6 -2 -8 -11 15 -10 -10 13 12 -8 -10 7 12 -1 3 -4 3 -9 : kekog > E
10 5 2 -4 4 -14 -7 -2 9 0 6 3 -16 -6 -5 -5 6 -11 : Guvi > P
-2 23 -14 -3 1 -19 -9 9 -3 -9 -3 7 -1 -2 1 -7 9 -3 : Pap > F
-2 7 -18 0 9 8 -12 7 -1 -10 -3 -4 23 -6 -11 -7 8 -10 : fefo > K
13 17 -23 1 4 -14 -21 -3 -2 -17 3 8 -5 -1 -8 -4 22 -22 : Guvi > V
-3 10 -14 2 15 4 -6 8 -2 -13 4 1 23 -1 -3 -14 17 -8 : fefo > K
8 3 -13 -1 5 -4 -13 1 5 -15 3 3 10 1 -2 -6 9 -15 : fefo > K
15 14 -14 -4 -6 -9 -24 6 -3 -13 7 -1 -12 -12 -8 -9 16 -11 : Guvi > V
13 17 -8 -4 6 -9 -5 5 1 -13 -2 5 27 0 -14 4 15 -9 : Guvi > P
5 15 -19 8 5 -20 -14 -2 -2 -8 8 7 -12 -1 -1 -9 25 0 : Pap > F
5 0 -3 -2 2 -1 -14 10 4 -12 -15 8 -23 4 -6 -7 1 -11 : kekog > Q
-11 2 -5 -1 4 -1 -12 0 0 -15 -3 3 26 -1 5 -2 2 -5 : kekog > E
6 1 -13 -3 6 -4 -25 5 -1 -18 -9 10 5 2 -6 -11 8 -21 : kekog > Q
0 12 -8 1 -9 -15 0 7 -3 -5 0 4 12 4 -7 -10 12 -8 : Pap > Y
-9 7 -6 3 10 -14 -16 7 -5 -18 -4 4 -1 -1 -8 -10 21 -9 : Pap > Y
5 -8 -13 -6 2 1 -3 9 -9 -6 -9 2 4 -3 0 -6 -1 -9 : kekog > E
1 -2 0 2 -2 15 5 2 -6 -5 -1 -3 -7 -4 14 2 -1 -10 : kekog > Q
6 14 -25 -1 -2 -3 -11 6 0 -8 6 10 30 0 1 -8 7 -16 : fefo > A
10 14 0 -1 9 -10 -28 3 -5 -13 0 6 0 1 -13 -9 16 -12 : Guvi > P
6 8 -21 1 10 5 -20 6 -4 -15 7 -5 38 -5 -2 -5 18 -17 : fefo > A
-5 11 7 0 9 -11 0 6 1 -9 3 4 -3 -5 -2 -8 6 -10 : Guvi > P

11 9 -5 -4 -18 4 36 -9 -7 -12 -10 -2 -15 12 -9 -2 -4 -7 : M > G
4 -3 -9 0 -3 8 -2 -6 3 -4 -3 1 -16 11 -2 2 -5 -2 : H > N
2 -1 -1 -4 3 0 -32 1 -9 0 5 2 -10 0 -2 -3 -1 0 : H > C
-3 5 -6 -5 6 1 9 4 -2 -10 1 -1 -7 4 1 -4 -5 1 : M > Z
9 -1 -7 -5 -3 3 -9 -4 1 -4 2 -3 -18 8 -2 6 -6 4 : H > C
-4 7 -5 -1 3 1 10 1 -9 -6 -1 1 -5 -1 -3 -7 3 3 : M > Z
-7 7 -2 -3 3 -1 -1 6 -10 -7 3 0 -2 -5 -8 -3 -2 3 : M > Z
1 -3 1 -5 -5 -3 -42 1 -11 4 6 8 1 -1 -1 -3 -1 7 : H > C
2 1 -6 7 1 3 -9 -2 -7 2 3 3 -1 1 -1 -3 -2 6 : M > D
0 -5 0 -7 -1 -1 -36 -3 -9 8 6 1 -3 3 -5 -3 -1 3 : H > C
-4 6 0 0 -2 2 6 5 -10 -6 -2 -2 -1 2 -6 -6 -2 3 : M > Z
-5 2 3 1 -1 0 -24 -1 -11 0 7 3 -1 -3 -2 -2 3 4 : M > D
3 8 -4 6 -13 7 4 1 -1 -10 -9 0 -4 4 -2 -7 -3 -1 : M > G
-7 2 -4 3 20 3 -13 8 -6 -5 7 3 0 -5 -8 -5 3 0 : M > Z
7 3 -9 -1 -12 1 -12 -1 -15 -4 0 6 -6 -3 -7 -9 -1 1 : M > G
-4 1 -4 -3 8 -5 -23 -13 -14 -3 10 11 -5 -16 1 -2 -1 6 : H > T
1 -7 -3 -5 -1 4 -28 -3 -10 4 4 0 -8 0 6 -3 -4 10 : H > N
12 -2 -6 0 -4 9 -17 1 0 1 1 7 -9 9 -5 -4 -3 1 : H > C
